Below are the code and all the weights of a small trained network. Each question names an input and a target symbol and asks about switching units off, where a switched-off unit gives its printed mean instead of its output.

import numpy as np


def w(rows, s, z=0):
    codes = np.array(rows[::2]) - 128.0
    scale = np.full(codes.shape[1], s)
    scale[-1] = z or s
    return codes * scale


def f(y):
    return y / 2 * (1 + np.tanh(0.7978845608 * (y + 0.044715 * y**3)))


def softmax(a):
    e = np.exp(a - a.max(-1, keepdims=True))
    return e / e.sum(-1, keepdims=True)


def log_softmax(a):
    a = a - a.max(-1, keepdims=True)
    return a - np.log(np.exp(a).sum(-1, keepdims=True))


def net(x, mask):
    ids = ['αβγδεζηθλμστφψω'.index(c) for c in x.split()]
    T = len(ids)
    res = E[ids] + P[:T]
    u = 0
    for l in range(2):
        r = res
        for j in range(2):
            rows = slice(2 * j, 2 * j + 2)
            q, k, v = (r @ M[l][rows].T for M in (Q, K, V))
            z = softmax(np.where(np.tri(T) > 0, q @ k.T / 2**0.5, -1e9)) @ v
            o = O[l][rows]
            res = res + np.where(mask[u + j], z, o[:, -1]) @ o[:, :-1]
        u += 2
        y = f(res @ A[l][:, :-1].T + A[l][:, -1])
        res = res + np.where(mask[u : u + 16], y, B[l][:, -1]) @ B[l][:, :-1]
        u += 16
    return log_softmax(res[-1] @ U[:, :-1].T + U[:, -1])


Q, K, V, O, A, B = {}, {}, {}, {}, {}, {}
E = w([
[154,124,122,116,82],'α',
[137,154,74,86,117],'β',
[123,164,90,72,142],'γ',
[136,111,142,110,106],'δ',
[156,158,135,111,114],'ε',
[106,71,148,125,62],'ζ',
[177,113,225,147,108],'η',
[113,74,178,120,83],'θ',
[6,101,114,163,154],'λ',
[94,138,164,67,98],'μ',
[109,77,166,92,122],'σ',
[172,173,152,142,193],'τ',
[132,186,62,197,25],'φ',
[182,81,101,129,162],'ψ',
[85,240,102,138,131],'ω',
],0.019)
P = w([
[192,135,147,46,1],'0',
[185,131,124,19,59],'1',
[167,127,118,8,100],'2',
[152,125,142,43,100],'3',
[143,127,152,67,107],'4',
[123,130,167,87,120],'5',
[120,127,180,120,118],'6',
[111,128,210,148,127],'7',
[93,130,230,168,144],'8',
[94,129,225,194,137],'9',
[81,125,225,211,139],'10',
],0.0073)
Q[0] = w([
[86,99,38,203,54],'L0H1',
[144,2,134,137,140],'L0H1',
[206,132,119,86,96],'L0H2',
[22,143,180,133,26],'L0H2',
],0.0083)
K[0] = w([
[161,186,159,51,80],'L0H1',
[101,219,131,101,136],'L0H1',
[60,116,250,150,178],'L0H2',
[1,207,143,66,22],'L0H2',
],0.0075)
V[0] = w([
[137,197,184,39,56],'L0H1',
[155,1,39,168,86],'L0H1',
[161,35,174,86,4],'L0H2',
[161,92,192,208,174],'L0H2',
],0.0066)
O[0] = w([
[98,147,190,105,107,254],'L0H1',
[164,100,68,208,12,105],'L0H1',
[103,158,177,139,121,200],'L0H2',
[228,80,115,97,254,41],'L0H2',
],0.0077,0.0072)
A[0] = w([
[119,220,160,117,138,181],'L0N1',
[127,151,205,133,141,221],'L0N2',
[75,133,83,46,137,183],'L0N3',
[199,91,64,141,140,135],'L0N4',
[69,173,96,147,73,186],'L0N5',
[113,103,211,9,113,201],'L0N6',
[190,180,137,123,112,161],'L0N7',
[229,96,128,169,143,253],'L0N8',
[95,102,139,90,22,98],'L0N9',
[157,49,167,141,70,122],'L0N10',
[46,123,201,170,109,228],'L0N11',
[28,83,187,50,120,210],'L0N12',
[201,172,99,179,1,102],'L0N13',
[163,38,154,141,197,101],'L0N14',
[102,184,206,196,164,194],'L0N15',
[179,31,167,64,173,175],'L0N16',
],0.0075,0.0047)
B[0] = w([
[66,177,85,136,67,218],'L0N1',
[196,134,26,168,128,209],'L0N2',
[201,120,117,160,134,175],'L0N3',
[10,145,180,28,67,121],'L0N4',
[76,130,98,193,125,222],'L0N5',
[246,166,121,141,47,252],'L0N6',
[162,159,33,111,157,154],'L0N7',
[102,102,74,7,179,134],'L0N8',
[192,102,117,66,102,211],'L0N9',
[121,118,146,13,157,146],'L0N10',
[184,77,39,231,116,249],'L0N11',
[254,71,110,201,40,252],'L0N12',
[84,115,73,62,98,171],'L0N13',
[73,84,104,140,106,128],'L0N14',
[111,145,45,118,152,199],'L0N15',
[57,130,16,65,106,142],'L0N16',
],0.0055,0.011)
Q[1] = w([
[117,82,81,83,131],'L1H1',
[79,104,192,132,116],'L1H1',
[177,123,64,117,93],'L1H2',
[49,17,255,68,254],'L1H2',
],0.0072)
K[1] = w([
[128,193,97,142,150],'L1H1',
[162,79,175,58,113],'L1H1',
[74,56,83,115,206],'L1H2',
[138,203,164,1,57],'L1H2',
],0.0067)
V[1] = w([
[90,172,250,83,160],'L1H1',
[38,159,198,199,152],'L1H1',
[80,183,95,48,220],'L1H2',
[183,2,168,76,61],'L1H2',
],0.0064)
O[1] = w([
[97,214,145,130,156,4],'L1H1',
[170,101,94,2,66,55],'L1H1',
[147,89,15,220,112,42],'L1H2',
[76,59,183,211,156,126],'L1H2',
],0.0074,0.02)
A[1] = w([
[117,131,92,176,81,113],'L1N1',
[182,87,83,128,119,88],'L1N2',
[136,83,167,199,161,164],'L1N3',
[166,143,83,134,202,237],'L1N4',
[196,156,127,119,88,99],'L1N5',
[111,70,114,128,73,253],'L1N6',
[112,255,181,75,115,181],'L1N7',
[128,174,97,86,105,142],'L1N8',
[217,146,200,143,129,137],'L1N9',
[136,147,177,187,133,196],'L1N10',
[79,124,64,197,55,227],'L1N11',
[29,164,153,165,136,100],'L1N12',
[94,97,134,109,225,236],'L1N13',
[182,54,201,145,158,199],'L1N14',
[107,201,133,135,109,126],'L1N15',
[182,157,199,111,219,174],'L1N16',
],0.0086,0.0033)
B[1] = w([
[154,106,138,156,150,202],'L1N1',
[95,123,98,118,136,182],'L1N2',
[74,141,74,104,153,182],'L1N3',
[174,88,203,152,110,140],'L1N4',
[118,141,130,161,120,217],'L1N5',
[94,151,134,106,153,212],'L1N6',
[121,142,118,60,193,152],'L1N7',
[154,80,86,118,85,169],'L1N8',
[105,212,89,118,120,215],'L1N9',
[92,164,127,138,131,178],'L1N10',
[140,75,181,128,145,247],'L1N11',
[55,58,69,101,1,130],'L1N12',
[156,142,198,186,117,131],'L1N13',
[125,117,60,112,122,208],'L1N14',
[152,139,146,67,102,151],'L1N15',
[203,93,86,136,143,137],'L1N16',
],0.009,0.016)
U = w([
[132,121,112,133,106,26],'α',
[180,119,254,169,73,149],'β',
[158,146,160,146,112,85],'γ',
[121,177,159,74,144,244],'δ',
[167,192,184,170,108,130],'ε',
[57,119,122,86,93,107],'ζ',
[139,214,61,160,198,226],'η',
[75,161,73,120,131,120],'θ',
[137,95,107,113,154,123],'λ',
[123,181,119,223,73,3],'μ',
[82,157,59,129,129,96],'σ',
[250,115,124,217,173,53],'τ',
[143,81,143,132,68,113],'φ',
[120,43,98,197,189,226],'ψ',
[218,79,37,61,97,106],'ω',
],0.0075,0.0053)

Each question gives the input, a string of symbols that net reads in full, and the target symbol t.
The units are the heads (2 rows each of Q, K, V and O) and the neurons (one row each of A and B). Each row of codes is followed by its name. A weight is (code - 128) times the scale printed after its matrix; where a second scale follows, it is the last column's (O, A, B and U).
mask holds one flag per unit, layer by layer, with each layer's heads first. A switched-off unit (its flag False) gives its mean, the last column of its rows in O or B, instead of its output. The means were averaged over made-up inputs and are rounded, as every weight is.
A unit's drop is (log p(t) with every unit on - log p(t) with that unit switched off) / (log p(t) with every unit on - log p(t) with every unit switched off).
The circuit of an input: a set's keep is (log p(t) with only the set's units on - log p(t) with every unit switched off) / (log p(t) with every unit on - log p(t) with every unit switched off). Starting from the 12 units with the biggest drops (on a tie, the unit counted first), units are removed one at a time, each time the one whose removal leaves the highest keep (on an exact tie, the one counted first), for as long as the keep stays at least 0.8.
circuit, biggest first: the units of the circuit, biggest drop first
top k neurons: the k neurons with the biggest drops, biggest first
k most important neurons of layer l: the k neurons of layer l with the biggest drops, biggest first
heads that matter: for each layer, one digit per head in row order, 1 if its drop is at least 0.15 and else 0, layers parted by /
input β τ β ω ψ β β ε β ψ β, target ψ: heads that matter	01 / 01
input δ μ μ ε μ η ζ δ ω ψ, target ω: circuit, biggest first	L1H1, L0H2, L0N8
input μ ε η γ β φ θ ε β ω ω, target ω: top 2 neurons	L0N15, L1N8
input η ω ζ ψ ε β, target ψ: circuit, biggest first	L1H2, L0H2, L1N9
input μ ω μ β β ω ω η β, target ω: circuit, biggest first	L0N5, L0N6, L1H2, L1H1
input ψ ω ψ ω ω ζ μ, target ω: 2 most important neurons of layer 0	L0N6, L0N5
input ε β σ η ω γ, target ω: circuit, biggest first	L1H2, L0N6, L0N5, L1N8
input μ β α η ω α, target ω: top 2 neurons	L0N5, L0N6
input β η τ η β β α ω ζ, target ω: top neuron	L0N6
input γ σ β η ω μ, target ω: circuit, biggest first	L1H2, L0N6, L0N9
input ε ω ω ζ, target ω: top 3 neurons	L0N6, L0N5, L0N9
input ω θ τ η, target τ: top 2 neurons	L0N6, L0N12
input η β β, target η: heads that matter	01 / 10
input σ λ β β β β, target δ: heads that matter	00 / 01
input δ δ φ, target φ: 3 most important neurons of layer 0	L0N13, L0N6, L0N12
input ψ β β η ω β η, target ω: 3 most important neurons of layer 0	L0N5, L0N6, L0N10
input β φ β β τ, target τ: 2 most important neurons of layer 0	L0N9, L0N13
input β ψ η ψ ε ω ψ η ω β α, target ω: top 3 neurons	L0N5, L0N11, L0N6
input η β μ β β η β, target η: top 4 neurons	L1N11, L0N11, L0N13, L1N9
input β ψ μ μ, target ψ: top 2 neurons	L0N6, L1N11
input ω η β ω ω φ, target ω: circuit, biggest first	L1H2, L0N13, L0N9
input β μ β β ω φ β μ β ζ β, target ζ: 4 most important neurons of layer 0	L0N11, L0N12, L0N2, L0N1
input η θ ε β μ τ ω ε, target ω: heads that matter	00 / 11
input τ σ ω β ω β η ω μ ψ, target ω: circuit, biggest first	L1H1, L0H2, L0N8
input ω β φ η θ β ω μ ε, target ω: top 2 neurons	L0N5, L0N6
input β β δ λ β ψ η α β β, target δ: top 4 neurons	L0N11, L0N12, L1N7, L0N5
